Below are the code and all the weights of a small trained network. Each question names an input and a class and asks about switching units off, where a switched-off unit gives its printed mean instead of its output.

import numpy as np


def w(rows, s, z=0):
    codes = np.array(rows[::2]) - 128.0
    scale = np.full(codes.shape[1], s)
    scale[-1] = z or s
    return codes * scale


def f(y):
    return y / 2 * (1 + np.tanh(0.7978845608 * (y + 0.044715 * y**3)))


def log_softmax(a):
    a = a - a.max(-1, keepdims=True)
    return a - np.log(np.exp(a).sum(-1, keepdims=True))


def net(x, mask):
    res = np.array(x, float).reshape(1, 8) / 4 @ E
    y = f(res @ A[0][:, :-1].T + A[0][:, -1])
    res = res + np.where(mask, y, B[0][:, -1]) @ B[0][:, :-1]
    return log_softmax(res[-1] @ U[:, :-1].T + U[:, -1])


A, B = {}, {}
E = w([
[133,124,146,94,127,132,107,136,98,152,152,163],'x0',
[130,123,99,107,140,138,162,112,128,124,109,140],'x1',
[104,173,118,132,107,134,115,105,95,131,166,112],'x2',
[147,107,140,154,139,111,130,154,144,119,133,111],'x3',
[187,69,159,125,1,34,181,32,116,221,93,57],'x4',
[154,155,140,168,134,155,149,97,134,115,98,146],'x5',
[123,108,141,127,130,102,108,142,111,128,156,141],'x6',
[106,228,234,71,132,44,194,215,47,80,20,65],'x7',
],0.0078)
A[0] = w([
[153,61,169,122,35,25,155,7,120,222,80,95,68],'N1',
[120,186,197,92,131,69,195,180,39,119,55,96,147],'N2',
[149,59,55,161,113,200,87,73,220,213,210,150,144],'N3',
[148,182,168,65,100,62,145,184,49,75,47,98,123],'N4',
[85,99,116,103,148,98,137,119,133,145,102,164,74],'N5',
[156,59,59,173,130,148,62,34,194,147,195,157,179],'N6',
[54,171,101,141,220,171,111,193,163,44,151,184,6],'N7',
[198,117,109,142,1,79,201,128,122,200,126,109,54],'N8',
[156,113,121,144,111,150,130,146,134,160,136,162,115],'N9',
],0.0057,0.0017)
B[0] = w([
[235,235,33,19,203,202,28,200,176,59,252,169,249],'N1',
[95,70,134,193,38,107,191,62,66,211,86,125,217],'N2',
[22,93,172,238,110,74,165,95,51,138,1,78,231],'N3',
[126,75,160,228,80,101,101,90,77,220,61,83,209],'N4',
[140,133,90,95,158,82,184,94,216,140,137,117,127],'N5',
[77,116,148,176,143,54,187,68,83,166,47,116,223],'N6',
[220,142,83,39,203,236,52,148,227,93,204,156,210],'N7',
[208,151,84,79,92,209,83,171,118,30,158,143,205],'N8',
[167,154,110,156,118,148,179,94,128,141,135,60,135],'N9',
],0.006,0.011)
U = w([
[37,87,169,226,112,42,206,66,64,232,31,91,251],'0',
[206,176,93,81,168,227,36,150,172,2,221,133,5],'1',
],0.0088,0.0013)

Each question gives the input, the list of numbers given to net, and the class t.
The units are the neurons (one row each of A and B). Each row of codes is followed by its name. A weight is (code - 128) times the scale printed after its matrix; where a second scale follows, it is the last column's (A, B and U).
mask holds one flag per neuron, in row order. A switched-off neuron (its flag False) gives its mean, the last column of its row in B, instead of its output. The means were averaged over made-up inputs and are rounded, as every weight is.
A unit's drop is (log p(t) with every unit on - log p(t) with that unit switched off) / (log p(t) with every unit on - log p(t) with every unit switched off).
most important unit: the unit with the biggest drop
k most important neurons: the k neurons with the biggest drops, biggest first
drop of u: that unit's drop, to one decimal
input [-3,2,4,-3,-5,2,5,-6], class 0: most important unit : N3
input [-3,-6,-5,7,8,-6,-1,-7], class 1: 2 most important neurons : N1, N8
input [3,3,-8,-1,2,5,1,-1], class 1: 3 most important neurons : N2, N4, N3
input [3,8,-1,5,-7,1,5,8], class 0: 2 most important neurons : N2, N1
input [0,3,4,-5,2,-2,-4,-1], class 1: 3 most important neurons : N2, N4, N3
input [-1,-5,-1,-1,-7,-3,6,-8], class 0: 2 most important neurons : N3, N6
input [4,2,7,3,-7,1,5,7], class 0: 4 most important neurons : N1, N2, N4, N8
input [-3,-1,-6,4,-2,5,0,-2], class 0: 2 most important neurons : N1, N8
input [1,2,8,-5,4,-4,2,-3], class 1: 3 most important neurons : N1, N2, N4
input [-6,-2,-6,4,6,-6,5,1], class 1: drop of N6 : 0.0
input [6,-3,-1,2,6,5,-2,-3], class 1: drop of N1 : 0.6
input [-7,-5,0,2,-3,4,4,-3], class 0: drop of N8 : 0.3
input [6,6,0,-7,4,-5,-1,2], class 1: drop of N1 : 0.1
